Below are the code and all the weights of a small trained network. Each question names an input and a target symbol and asks about switching units off, where a switched-off unit gives its printed mean instead of its output.

import numpy as np


def w(rows, s, z=0):
    codes = np.array(rows[::2]) - 128.0
    scale = np.full(codes.shape[1], s)
    scale[-1] = z or s
    return codes * scale


def norm(h):
    return h / np.sqrt((h * h).mean(-1, keepdims=True) + 1e-5)


def f(y):
    return y / 2 * (1 + np.tanh(0.7978845608 * (y + 0.044715 * y**3)))


def softmax(a):
    e = np.exp(a - a.max(-1, keepdims=True))
    return e / e.sum(-1, keepdims=True)


def log_softmax(a):
    a = a - a.max(-1, keepdims=True)
    return a - np.log(np.exp(a).sum(-1, keepdims=True))


def net(x, mask):
    ids = ['αδηλπφψ'.index(c) for c in x.split()]
    T = len(ids)
    res = E[ids] + P[:T]
    u = 0
    for l in range(3):
        q, k, v = (norm(res) @ M[l].T for M in (Q, K, V))
        z = softmax(np.where(np.tri(T) > 0, q @ k.T / 4**0.5, -1e9)) @ v
        res = res + np.where(mask[u], z, O[l][:, -1]) @ O[l][:, :-1]
        u += 1
        y = f(norm(res) @ A[l][:, :-1].T + A[l][:, -1])
        res = res + np.where(mask[u : u + 4], y, B[l][:, -1]) @ B[l][:, :-1]
        u += 4
    return log_softmax(norm(res)[-1] @ U[:, :-1].T + U[:, -1])


Q, K, V, O, A, B = {}, {}, {}, {}, {}, {}
E = w([
[163,87,153],'α',
[130,111,164],'δ',
[103,117,66],'η',
[166,67,144],'λ',
[61,122,5],'π',
[179,96,7],'φ',
[39,68,161],'ψ',
],0.019)
P = w([
[146,124,152],'0',
[101,104,1],'1',
[137,117,120],'2',
[135,129,126],'3',
[131,139,125],'4',
[127,150,132],'5',
[125,162,131],'6',
[126,166,134],'7',
[123,174,134],'8',
[116,179,128],'9',
[116,187,119],'10',
[111,187,99],'11',
[117,194,121],'12',
[117,198,120],'13',
],0.0089)
Q[0] = w([
[254,157,96],'0.h1',
[29,93,125],'0.h1',
[85,205,85],'0.h1',
[81,102,5],'0.h1',
],0.008)
K[0] = w([
[195,197,240],'0.h1',
[63,63,2],'0.h1',
[46,157,136],'0.h1',
[149,210,222],'0.h1',
],0.0096)
V[0] = w([
[46,37,45],'0.h1',
[75,74,114],'0.h1',
[133,157,101],'0.h1',
[61,1,119],'0.h1',
],0.0067)
O[0] = w([
[117,132,239,227],'0.h1',
[165,255,60,184],'0.h1',
[90,167,108,102],'0.h1',
[105,110,154,254],'0.h1',
],0.0082,0.0051)
A[0] = w([
[76,236,59,246],'0.n1',
[142,255,128,149],'0.n2',
[41,17,37,155],'0.n3',
[46,43,156,114],'0.n4',
],0.0072,0.0012)
B[0] = w([
[158,62,169,189],'0.n1',
[175,130,80,143],'0.n2',
[210,105,253,249],'0.n3',
[68,164,115,245],'0.n4',
],0.0074,0.0022)
Q[1] = w([
[75,2,55],'1.h1',
[180,2,76],'1.h1',
[14,120,68],'1.h1',
[60,42,57],'1.h1',
],0.0068)
K[1] = w([
[113,112,82],'1.h1',
[160,91,49],'1.h1',
[135,171,237],'1.h1',
[253,146,83],'1.h1',
],0.007)
V[1] = w([
[40,127,98],'1.h1',
[136,191,126],'1.h1',
[154,254,98],'1.h1',
[146,209,160],'1.h1',
],0.0093)
O[1] = w([
[134,2,104,104],'1.h1',
[144,206,210,78],'1.h1',
[150,177,1,1],'1.h1',
[147,214,9,96],'1.h1',
],0.0066,0.0069)
A[1] = w([
[254,114,21,37],'1.n1',
[111,90,222,98],'1.n2',
[187,71,46,125],'1.n3',
[142,219,40,254],'1.n4',
],0.0076,0.0036)
B[1] = w([
[56,141,1,131],'1.n1',
[200,100,138,255],'1.n2',
[71,127,143,129],'1.n3',
[123,66,208,115],'1.n4',
],0.0068,0.0059)
Q[2] = w([
[116,52,152],'2.h1',
[114,111,158],'2.h1',
[116,93,59],'2.h1',
[113,7,87],'2.h1',
],0.014)
K[2] = w([
[17,207,145],'2.h1',
[158,185,157],'2.h1',
[89,103,108],'2.h1',
[2,83,147],'2.h1',
],0.0099)
V[2] = w([
[140,54,114],'2.h1',
[77,91,198],'2.h1',
[11,197,110],'2.h1',
[2,198,184],'2.h1',
],0.0085)
O[2] = w([
[101,2,81,158],'2.h1',
[81,234,116,255],'2.h1',
[116,147,232,64],'2.h1',
[90,152,226,168],'2.h1',
],0.0067,0.0076)
A[2] = w([
[62,68,195,159],'2.n1',
[254,2,87,149],'2.n2',
[181,121,17,251],'2.n3',
[10,120,103,214],'2.n4',
],0.0087,0.0026)
B[2] = w([
[134,85,74,255],'2.n1',
[158,255,94,189],'2.n2',
[14,185,206,130],'2.n3',
[196,29,94,175],'2.n4',
],0.009,0.0062)
U = w([
[196,1,97,113],'α',
[36,64,211,158],'δ',
[120,168,111,255],'η',
[96,254,202,98],'λ',
[159,129,142,47],'π',
[249,120,136,99],'φ',
[166,117,120,77],'ψ',
],0.0094,0.0067)

Each question gives the input, a string of symbols that net reads in full, and the target symbol t.
The units are the heads (4 rows each of Q, K, V and O) and the neurons (one row each of A and B). Each row of codes is followed by its name. A weight is (code - 128) times the scale printed after its matrix; where a second scale follows, it is the last column's (O, A, B and U).
mask holds one flag per unit, layer by layer, with each layer's heads first. A switched-off unit (its flag False) gives its mean, the last column of its rows in O or B, instead of its output. The means were averaged over made-up inputs and are rounded, as every weight is.
A unit's drop is (log p(t) with every unit on - log p(t) with that unit switched off) / (log p(t) with every unit on - log p(t) with every unit switched off).
The circuit of an input: a set's keep is (log p(t) with only the set's units on - log p(t) with every unit switched off) / (log p(t) with every unit on - log p(t) with every unit switched off). Starting from the 12 units with the biggest drops (on a tie, the unit counted first), units are removed one at a time, each time the one whose removal leaves the highest keep (on an exact tie, the one counted first), for as long as the keep stays at least 0.8.
circuit, biggest first: the units of the circuit, biggest drop first
most important unit: the unit with the biggest drop
k most important neurons: the k neurons with the biggest drops, biggest first
top k neurons in layer l: the k neurons of layer l with the biggest drops, biggest first
drop of u: that unit's drop, to one decimal
input φ λ α δ, target α: most important unit : 2.h1
input δ δ δ δ, target λ: 2 most important neurons : 0.n3; 0.n1
input λ δ δ δ α ψ δ π, target δ: 2 most important neurons : 0.n3; 0.n4
input λ α δ δ δ ψ ψ δ ψ π ψ η, target δ: circuit, biggest first : 2.h1; 2.n4
input α δ λ φ α, target η: circuit, biggest first : 2.n2; 2.h1
input δ δ λ φ, target η: circuit, biggest first : 2.n3; 1.n1
input λ α δ λ φ δ φ λ λ, target η: circuit, biggest first : 2.n2; 2.h1
input δ λ δ η α α ψ φ, target δ: circuit, biggest first : 2.n3; 1.n4
input ψ δ δ π π δ η φ δ ψ δ η, target δ: circuit, biggest first : 2.h1; 2.n2
input η α δ λ δ δ φ λ, target η: circuit, biggest first : 2.n2; 2.h1; 2.n4
input ψ λ λ λ η ψ α ψ λ π, target δ: circuit, biggest first : 2.h1; 0.n1; 0.n3
input α η δ δ λ λ π η λ δ δ ψ φ, target δ: circuit, biggest first : 2.n3; 1.n1; 2.h1; 1.n4
input ψ π π φ φ η η λ η λ δ, target α: circuit, biggest first : 2.h1; 0.n3
input δ φ λ δ η, target φ: 2 most important neurons : 0.n3; 0.n1
input ψ ψ φ ψ δ α π, target α: top neuron in layer 0 : 0.n1
input λ δ δ π δ η η, target φ: top 2 neurons in layer 1 : 1.n2; 1.n3
input ψ δ π δ π φ ψ λ λ η ψ α, target δ: top 2 neurons in layer 2 : 2.n4; 2.n2
input δ α α φ, target η: 3 most important neurons : 2.n3; 2.n2; 0.n3
input δ δ α δ δ λ δ, target λ: top 2 neurons in layer 0 : 0.n3; 0.n1
input π π λ λ η π λ η, target α: most important neuron : 0.n1
input λ ψ λ ψ α δ δ λ δ δ π η η, target α: drop of 2.n1 : 0.2
input λ δ π λ λ δ ψ ψ λ ψ λ, target δ: drop of 0.n3 : 0.1
input δ δ π δ δ δ η λ π, target α: drop of 1.n1 : 0.0
input φ α α, target η: drop of 0.n3 : 0.4
